Here is a tiny trained network, its code and every weight. The questions are about switching its units off for an input and a class, where a switched-off unit gives its printed mean instead of its output.

import numpy as np


def w(rows, s, z=0):
    codes = np.array(rows[::2]) - 128.0
    scale = np.full(codes.shape[1], s)
    scale[-1] = z or s
    return codes * scale


def norm(h):
    return h / np.sqrt((h * h).mean(-1, keepdims=True) + 1e-5)


def f(y):
    return y / 2 * (1 + np.tanh(0.7978845608 * (y + 0.044715 * y**3)))


def log_softmax(a):
    a = a - a.max(-1, keepdims=True)
    return a - np.log(np.exp(a).sum(-1, keepdims=True))


def net(x, mask):
    res = np.array(x, float).reshape(1, 3) / 4 @ E
    u = 0
    for l in range(2):
        y = f(norm(res) @ A[l][:, :-1].T + A[l][:, -1])
        res = res + np.where(mask[u : u + 14], y, B[l][:, -1]) @ B[l][:, :-1]
        u += 14
    return log_softmax(norm(res)[-1] @ U[:, :-1].T + U[:, -1])


A, B = {}, {}
E = w([
[137,222,2],'x0',
[112,158,180],'x1',
[8,99,112],'x2',
],0.0067)
A[0] = w([
[156,133,86,173],'0.n0',
[132,138,132,62],'0.n1',
[118,114,156,89],'0.n2',
[111,155,133,67],'0.n3',
[120,136,211,120],'0.n4',
[178,155,135,152],'0.n5',
[123,58,157,38],'0.n6',
[128,153,64,108],'0.n7',
[108,252,180,253],'0.n8',
[127,143,115,80],'0.n9',
[75,137,174,120],'0.n10',
[93,164,97,111],'0.n11',
[106,123,139,56],'0.n12',
[107,75,162,143],'0.n13',
],0.017,0.0045)
B[0] = w([
[135,39,72,176],'0.n0',
[121,221,219,113],'0.n1',
[61,119,110,139],'0.n2',
[49,197,179,122],'0.n3',
[175,47,63,199],'0.n4',
[168,3,116,186],'0.n5',
[112,146,226,177],'0.n6',
[107,129,18,190],'0.n7',
[174,244,165,255],'0.n8',
[20,85,177,123],'0.n9',
[71,90,113,181],'0.n10',
[152,121,142,174],'0.n11',
[99,153,117,122],'0.n12',
[173,237,137,204],'0.n13',
],0.0052,0.007)
A[1] = w([
[102,115,123,91],'1.n0',
[138,253,210,149],'1.n1',
[125,96,232,218],'1.n2',
[119,156,58,77],'1.n3',
[142,178,77,189],'1.n4',
[197,78,109,254],'1.n5',
[99,132,49,188],'1.n6',
[102,98,122,111],'1.n7',
[14,175,113,176],'1.n8',
[52,121,114,104],'1.n9',
[96,88,162,87],'1.n10',
[169,167,119,100],'1.n11',
[54,132,133,148],'1.n12',
[189,163,119,89],'1.n13',
],0.015,0.004)
B[1] = w([
[150,95,62,125],'1.n0',
[3,12,30,233],'1.n1',
[52,226,73,254],'1.n2',
[126,194,188,178],'1.n3',
[140,112,186,208],'1.n4',
[93,93,144,252],'1.n5',
[72,157,223,214],'1.n6',
[154,109,42,133],'1.n7',
[253,79,143,245],'1.n8',
[217,26,128,176],'1.n9',
[171,192,136,150],'1.n10',
[123,107,168,161],'1.n11',
[248,105,96,182],'1.n12',
[144,98,118,178],'1.n13',
],0.007,0.0069)
U = w([
[251,16,120,51],'0',
[32,21,49,255],'1',
[93,237,153,11],'2',
],0.012,0.0017)

Each question gives the input, the list of numbers given to net, and the class t.
The units are the neurons (one row each of A and B). Each row of codes is followed by its name. A weight is (code - 128) times the scale printed after its matrix; where a second scale follows, it is the last column's (A, B and U).
mask holds one flag per neuron, layer by layer. A switched-off neuron (its flag False) gives its mean, the last column of its row in B, instead of its output. The means were averaged over made-up inputs and are rounded, as every weight is.
A unit's drop is (log p(t) with every unit on - log p(t) with that unit switched off) / (log p(t) with every unit on - log p(t) with every unit switched off).
The circuit of an input: a set's keep is (log p(t) with only the set's units on - log p(t) with every unit switched off) / (log p(t) with every unit on - log p(t) with every unit switched off). Starting from the 12 units with the biggest drops (on a tie, the unit counted first), units are removed one at a time, each time the one whose removal leaves the highest keep (on an exact tie, the one counted first), for as long as the keep stays at least 0.8.
circuit, biggest first: the units of the circuit, biggest drop first
top k neurons: the k neurons with the biggest drops, biggest first
top k neurons in layer l: the k neurons of layer l with the biggest drops, biggest first
drop of u: that unit's drop, to one decimal
input [3,-6,-5], class 1: top 3 neurons : [0.n8; 1.n8; 0.n0]
input [4,-7,7], class 0: circuit, biggest first : [1.n8; 1.n1]
input [4,8,-4], class 1: circuit, biggest first : [1.n1]
input [6,2,7], class 0: circuit, biggest first : [1.n8; 1.n2]
input [-7,8,-6], class 1: circuit, biggest first : [1.n1; 1.n2]
input [-1,7,-5], class 1: top 3 neurons in layer 1 : [1.n1; 1.n8; 1.n12]
input [6,8,8], class 0: top 3 neurons : [1.n8; 1.n2; 0.n13]
input [6,3,3], class 2: top 3 neurons : [0.n7; 0.n8; 1.n6]
input [-3,-1,0], class 2: top 2 neurons in layer 0 : [0.n8; 0.n6]
input [-8,-6,-3], class 2: top 2 neurons : [1.n2; 1.n1]
input [-5,-4,-3], class 2: circuit, biggest first : [0.n6; 1.n1; 1.n2]
input [-4,-8,-7], class 1: top 3 neurons : [0.n8; 1.n5; 1.n8]
input [-2,8,-1], class 1: top 2 neurons : [1.n1; 0.n8]
input [7,-5,-3], class 2: top 4 neurons : [1.n1; 1.n3; 1.n8; 1.n6]
input [5,-4,-1], class 2: top neuron : [1.n3]
input [-7,4,8], class 0: top 2 neurons : [1.n12; 0.n10]
input [-7,3,1], class 2: top 2 neurons : [0.n4; 0.n8]
input [-1,7,8], class 0: top 2 neurons : [1.n8; 0.n10]
input [-1,6,-3], class 1: top 3 neurons in layer 0 : [0.n8; 0.n0; 0.n7]
input [-7,-5,2], class 2: top neuron : [0.n8]
input [-2,5,7], class 0: top 2 neurons : [1.n8; 0.n10]
input [-6,0,3], class 2: top 2 neurons in layer 1 : [1.n2; 1.n1]
input [-2,4,0], class 1: drop of 1.n1 : 0.1
input [5,8,8], class 0: drop of 0.n13 : 0.2
input [-3,-3,5], class 0: drop of 0.n8 : 1.0
